Here is a tiny trained network, its code and every weight. The questions are about switching its units off for an input and a target symbol, where a switched-off unit gives its printed mean instead of its output.

import numpy as np


def w(rows, s, z=0):
    codes = np.array(rows[::2]) - 128.0
    scale = np.full(codes.shape[1], s)
    scale[-1] = z or s
    return codes * scale


def norm(h):
    return h / np.sqrt((h * h).mean(-1, keepdims=True) + 1e-5)


def f(y):
    return y / 2 * (1 + np.tanh(0.7978845608 * (y + 0.044715 * y**3)))


def softmax(a):
    e = np.exp(a - a.max(-1, keepdims=True))
    return e / e.sum(-1, keepdims=True)


def log_softmax(a):
    a = a - a.max(-1, keepdims=True)
    return a - np.log(np.exp(a).sum(-1, keepdims=True))


def net(x, mask):
    ids = ['γεζηλξτψ'.index(c) for c in x.split()]
    T = len(ids)
    res = E[ids] + P[:T]
    u = 0
    for l in range(2):
        q, k, v = (norm(res) @ M[l].T for M in (Q, K, V))
        z = softmax(np.where(np.tri(T) > 0, q @ k.T / 4**0.5, -1e9)) @ v
        res = res + np.where(mask[u], z, O[l][:, -1]) @ O[l][:, :-1]
        u += 1
        y = f(norm(res) @ A[l][:, :-1].T + A[l][:, -1])
        res = res + np.where(mask[u : u + 12], y, B[l][:, -1]) @ B[l][:, :-1]
        u += 12
    return log_softmax(norm(res)[-1] @ U[:, :-1].T + U[:, -1])


Q, K, V, O, A, B = {}, {}, {}, {}, {}, {}
E = w([
[121,39,86],'γ',
[123,159,127],'ε',
[117,65,172],'ζ',
[143,127,6],'η',
[125,169,130],'λ',
[135,14,45],'ξ',
[183,111,99],'τ',
[111,206,136],'ψ',
],0.02)
P = w([
[233,163,253],'0',
[146,175,237],'1',
[143,196,217],'2',
[129,201,184],'3',
[102,214,156],'4',
[92,198,102],'5',
[96,191,79],'6',
[66,188,75],'7',
],0.0035)
Q[0] = w([
[116,164,145],'L0H1',
[123,33,186],'L0H1',
[163,97,26],'L0H1',
[18,117,249],'L0H1',
],0.011)
K[0] = w([
[25,195,113],'L0H1',
[84,2,15],'L0H1',
[116,71,56],'L0H1',
[115,112,84],'L0H1',
],0.0088)
V[0] = w([
[94,97,134],'L0H1',
[184,65,242],'L0H1',
[137,96,254],'L0H1',
[58,116,62],'L0H1',
],0.0085)
O[0] = w([
[183,167,50,37],'L0H1',
[1,178,176,120],'L0H1',
[148,84,58,142],'L0H1',
[106,240,85,1],'L0H1',
],0.0056,0.0023)
A[0] = w([
[184,163,247,210],'L0N1',
[247,28,72,137],'L0N2',
[214,79,144,252],'L0N3',
[13,7,161,3],'L0N4',
[199,148,187,186],'L0N5',
[96,131,207,59],'L0N6',
[20,49,1,217],'L0N7',
[168,88,66,56],'L0N8',
[137,245,98,133],'L0N9',
[173,138,138,31],'L0N10',
[28,104,102,49],'L0N11',
[71,29,161,21],'L0N12',
],0.0079,0.0031)
B[0] = w([
[4,7,120,255],'L0N1',
[114,181,224,227],'L0N2',
[18,112,236,207],'L0N3',
[85,175,116,157],'L0N4',
[28,108,182,202],'L0N5',
[127,155,153,140],'L0N6',
[88,120,225,212],'L0N7',
[130,126,188,146],'L0N8',
[34,58,173,205],'L0N9',
[111,143,94,119],'L0N10',
[174,198,123,120],'L0N11',
[100,166,16,140],'L0N12',
],0.004,0.0057)
Q[1] = w([
[139,94,202],'L1H1',
[246,179,79],'L1H1',
[79,148,213],'L1H1',
[123,117,123],'L1H1',
],0.013)
K[1] = w([
[130,235,142],'L1H1',
[66,11,246],'L1H1',
[255,165,80],'L1H1',
[174,133,132],'L1H1',
],0.0084)
V[1] = w([
[153,215,74],'L1H1',
[188,185,126],'L1H1',
[156,7,67],'L1H1',
[204,113,209],'L1H1',
],0.015)
O[1] = w([
[115,110,152,3],'L1H1',
[65,68,142,13],'L1H1',
[237,57,122,143],'L1H1',
[79,89,3,95],'L1H1',
],0.013,0.011)
A[1] = w([
[164,101,223,4],'L1N1',
[160,108,249,74],'L1N2',
[193,99,144,76],'L1N3',
[108,143,58,98],'L1N4',
[49,52,134,13],'L1N5',
[88,139,105,119],'L1N6',
[73,74,122,11],'L1N7',
[150,115,83,157],'L1N8',
[119,114,58,158],'L1N9',
[140,154,122,120],'L1N10',
[77,152,172,71],'L1N11',
[89,142,101,72],'L1N12',
],0.018,0.0031)
B[1] = w([
[129,176,47,210],'L1N1',
[73,197,2,254],'L1N2',
[130,69,34,194],'L1N3',
[88,104,103,195],'L1N4',
[174,88,200,142],'L1N5',
[167,32,106,153],'L1N6',
[199,52,204,131],'L1N7',
[74,135,77,158],'L1N8',
[25,142,104,168],'L1N9',
[154,59,129,194],'L1N10',
[95,116,170,155],'L1N11',
[146,109,61,150],'L1N12',
],0.009,0.0057)
U = w([
[144,141,106,44],'γ',
[126,154,109,21],'ε',
[127,194,98,28],'ζ',
[122,75,170,254],'η',
[175,232,180,186],'λ',
[201,91,74,177],'ξ',
[6,121,42,124],'τ',
[27,210,166,135],'ψ',
],0.012,0.0042)

Each question gives the input, a string of symbols that net reads in full, and the target symbol t.
The units are the heads (4 rows each of Q, K, V and O) and the neurons (one row each of A and B). Each row of codes is followed by its name. A weight is (code - 128) times the scale printed after its matrix; where a second scale follows, it is the last column's (O, A, B and U).
mask holds one flag per unit, layer by layer, with each layer's heads first. A switched-off unit (its flag False) gives its mean, the last column of its rows in O or B, instead of its output. The means were averaged over made-up inputs and are rounded, as every weight is.
A unit's drop is (log p(t) with every unit on - log p(t) with that unit switched off) / (log p(t) with every unit on - log p(t) with every unit switched off).
The circuit of an input: a set's keep is (log p(t) with only the set's units on - log p(t) with every unit switched off) / (log p(t) with every unit on - log p(t) with every unit switched off). Starting from the 12 units with the biggest drops (on a tie, the unit counted first), units are removed one at a time, each time the one whose removal leaves the highest keep (on an exact tie, the one counted first), for as long as the keep stays at least 0.8.
units of the circuit, in order: the units of the circuit, biggest drop first
k most important neurons: the k neurons with the biggest drops, biggest first
top k neurons in layer l: the k neurons of layer l with the biggest drops, biggest first
input λ λ τ ε ζ γ ζ λ, target λ: 3 most important neurons -> L0N7, L0N3, L0N9
input ψ λ γ λ λ λ ψ τ, target ψ: units of the circuit, in order -> L1H1
input η λ λ λ ξ, target η: 3 most important neurons -> L0N7, L0N1, L0N2
input λ ε λ τ γ λ, target τ: 2 most important neurons -> L0N9, L0N7
input τ ζ λ ξ ε, target ξ: top 2 neurons in layer 0 -> L0N1, L0N9
input γ η τ, target ψ: 2 most important neurons -> L0N1, L1N2
input γ τ τ τ ε, target τ: units of the circuit, in order -> L1H1, L0N2
input ξ λ ζ, target ξ: units of the circuit, in order -> L1H1, L0N1
input η τ ζ τ τ ζ ζ ε, target η: top 2 neurons in layer 0 -> L0N9, L0N1
input λ γ ε ξ λ ξ τ ε, target τ: top 3 neurons in layer 0 -> L0N1, L0N9, L0N7
input λ ψ ε, target ψ: units of the circuit, in order -> L1H1, L1N2
input η η τ ξ γ, target η: 3 most important neurons -> L0N1, L1N5, L1N7
input γ η ζ ε λ γ, target ψ: top 2 neurons in layer 0 -> L0N7, L0N1
input η λ ξ ζ η γ γ, target η: 2 most important neurons -> L0N7, L0N1
input τ λ ζ, target τ: 2 most important neurons -> L0N12, L0N9
input λ γ ζ, target λ: 2 most important neurons -> L0N7, L0N4
input ζ ψ λ ζ γ η, target λ: most important neuron -> L0N12
input λ τ ψ λ, target ψ: 2 most important neurons -> L0N3, L1N2
input λ η ψ, target ξ: 4 most important neurons -> L0N1, L0N5, L0N9, L0N7
input ζ λ λ ζ λ λ τ η, target λ: top 2 neurons in layer 0 -> L0N2, L0N7
input ε γ τ λ ψ λ, target ψ: top 2 neurons in layer 0 -> L0N7, L0N3
input ζ τ λ τ, target τ: top 3 neurons in layer 0 -> L0N9, L0N2, L0N1
